Below are the code and all the weights of a small trained network. Each question names an input and a class and asks about switching units off, where a switched-off unit gives its printed mean instead of its output.

import numpy as np


def w(rows, s, z=0):
    codes = np.array(rows[::2]) - 128.0
    scale = np.full(codes.shape[1], s)
    scale[-1] = z or s
    return codes * scale


def norm(h):
    return h / np.sqrt((h * h).mean(-1, keepdims=True) + 1e-5)


def f(y):
    return y / 2 * (1 + np.tanh(0.7978845608 * (y + 0.044715 * y**3)))


def log_softmax(a):
    a = a - a.max(-1, keepdims=True)
    return a - np.log(np.exp(a).sum(-1, keepdims=True))


def net(x, mask):
    res = np.array(x, float).reshape(1, 8) / 4 @ E
    u = 0
    for l in range(4):
        y = f(norm(res) @ A[l][:, :-1].T + A[l][:, -1])
        res = res + np.where(mask[u : u + 3], y, B[l][:, -1]) @ B[l][:, :-1]
        u += 3
    return log_softmax(norm(res)[-1] @ U[:, :-1].T + U[:, -1])


A, B = {}, {}
E = w([
[128,133,124,136,129,24,52,124,51],'x0',
[129,128,124,128,129,128,128,131,130],'x1',
[128,126,131,132,127,127,125,125,124],'x2',
[196,27,218,134,142,68,81,194,250],'x3',
[52,156,225,109,67,85,163,94,138],'x4',
[185,230,150,202,151,113,142,166,135],'x5',
[83,34,143,246,127,136,176,149,79],'x6',
[186,98,110,142,138,71,192,44,127],'x7',
],0.0024)
A[0] = w([
[37,152,164,149,93,233,1,228,121,16],'0.n1',
[102,184,70,133,85,164,164,96,60,140],'0.n2',
[80,41,168,254,144,167,152,147,66,2],'0.n3',
],0.0039,0.0027)
B[0] = w([
[199,114,153,87,197,69,254,85,83,187],'0.n1',
[206,64,215,139,75,114,81,176,176,251],'0.n2',
[149,227,31,17,69,67,108,140,210,205],'0.n3',
],0.0065,0.0016)
A[1] = w([
[37,158,169,194,114,119,172,134,153,122],'1.n1',
[65,82,110,83,139,139,80,103,126,109],'1.n2',
[119,199,83,132,57,207,158,69,2,6],'1.n3',
],0.0041,0.002)
B[1] = w([
[116,115,115,145,175,122,95,105,137,227],'1.n1',
[105,139,122,120,119,156,138,127,112,251],'1.n2',
[154,57,169,136,181,68,123,180,255,90],'1.n3',
],0.011,0.0003)
A[2] = w([
[44,73,75,239,97,70,235,218,117,5],'2.n1',
[158,88,22,168,165,186,113,208,99,51],'2.n2',
[115,139,126,142,142,253,229,128,247,70],'2.n3',
],0.0039,0.0029)
B[2] = w([
[190,232,131,1,134,85,79,59,213,102],'2.n1',
[119,142,134,167,186,175,89,23,158,150],'2.n2',
[124,141,120,139,114,7,52,136,34,247],'2.n3',
],0.0068,0.0014)
A[3] = w([
[191,78,73,158,97,61,243,14,128,4],'3.n1',
[30,176,224,141,84,84,175,94,150,105],'3.n2',
[159,252,161,233,167,92,142,148,161,58],'3.n3',
],0.0042,0.0019)
B[3] = w([
[117,195,231,55,212,193,151,235,68,173],'3.n1',
[234,148,1,203,228,223,99,128,129,253],'3.n2',
[3,31,112,34,91,178,161,83,110,251],'3.n3',
],0.0051,0.0016)
U = w([
[171,56,210,177,88,114,105,201,243,107],'0',
[140,254,65,32,85,105,110,112,208,111],'1',
[115,148,129,158,107,155,145,143,98,246],'2',
[164,135,185,98,196,135,193,155,73,95],'3',
[149,136,62,206,195,190,107,80,134,93],'4',
[85,146,129,171,96,51,66,130,31,96],'5',
[17,64,119,97,77,189,169,114,110,93],'6',
],0.011,0.013)

Each question gives the input, the list of numbers given to net, and the class t.
The units are the neurons (one row each of A and B). Each row of codes is followed by its name. A weight is (code - 128) times the scale printed after its matrix; where a second scale follows, it is the last column's (A, B and U).
mask holds one flag per neuron, layer by layer. A switched-off neuron (its flag False) gives its mean, the last column of its row in B, instead of its output. The means were averaged over made-up inputs and are rounded, as every weight is.
A unit's drop is (log p(t) with every unit on - log p(t) with that unit switched off) / (log p(t) with every unit on - log p(t) with every unit switched off).
The circuit of an input: a set's keep is (log p(t) with only the set's units on - log p(t) with every unit switched off) / (log p(t) with every unit on - log p(t) with every unit switched off). Starting from all 12 units, units are removed one at a time, each time the one whose removal leaves the highest keep (on an exact tie, the one counted first), for as long as the keep stays at least 0.8.
circuit, biggest first: the units of the circuit, biggest drop first
most important unit: the unit with the biggest drop
top k neurons: the k neurons with the biggest drops, biggest first
input [8,2,-7,1,-8,1,6,-3], class 4: most important unit	2.n2
input [-2,0,7,6,8,-8,1,-6], class 4: circuit, biggest first	[3.n2 0.n2 3.n3 1.n3]
input [-4,2,1,-3,-1,-4,-2,1], class 5: top 2 neurons	[2.n3 3.n3]
input [-8,1,0,-6,-4,-1,-6,6], class 5: circuit, biggest first	[2.n3 0.n3 3.n2]
input [-8,-3,-1,4,1,-7,2,3], class 5: circuit, biggest first	[2.n3 0.n2]
input [4,-5,7,-6,-6,8,1,0], class 6: top 3 neurons	[3.n3 0.n2 3.n2]
input [-2,-7,-2,-3,-8,-3,-6,-7], class 4: circuit, biggest first	[0.n3 2.n2]
input [-4,-8,1,6,2,6,2,3], class 2: top 4 neurons	[0.n2 3.n3 1.n3 2.n3]
input [3,-2,4,2,0,-2,5,6], class 3: top 2 neurons	[3.n1 2.n3]
input [-3,-2,7,3,-1,-7,-2,4], class 6: top 4 neurons	[0.n1 0.n2 1.n3 3.n2]
input [7,3,-7,5,-5,0,8,6], class 1: circuit, biggest first	[2.n1 0.n2 0.n3]
input [4,-6,-4,6,-8,-7,-1,3], class 4: top 2 neurons	[0.n2 2.n2]
input [-5,-2,6,-1,-2,6,-7,-8], class 3: top 3 neurons	[0.n1 0.n3 2.n1]
input [7,8,2,-8,8,-6,7,0], class 0: circuit, biggest first	[1.n3]
input [8,-8,-3,-8,-1,7,3,3], class 0: top 2 neurons	[1.n3 2.n3]
input [6,-3,2,-6,-8,-1,8,0], class 1: circuit, biggest first	[2.n1 1.n3]
input [-8,-1,-5,4,-1,-7,-5,-3], class 5: circuit, biggest first	[2.n3 0.n3 0.n2]
input [-8,3,-5,7,3,8,3,-5], class 5: circuit, biggest first	[2.n3 0.n2]
input [0,-3,-3,-7,-1,8,1,7], class 6: top 3 neurons	[3.n3 0.n2 0.n1]
input [-8,1,-8,-1,8,1,-4,7], class 4: circuit, biggest first	[3.n2]
input [-5,0,-4,1,3,2,-5,-7], class 3: top 2 neurons	[0.n1 0.n3]
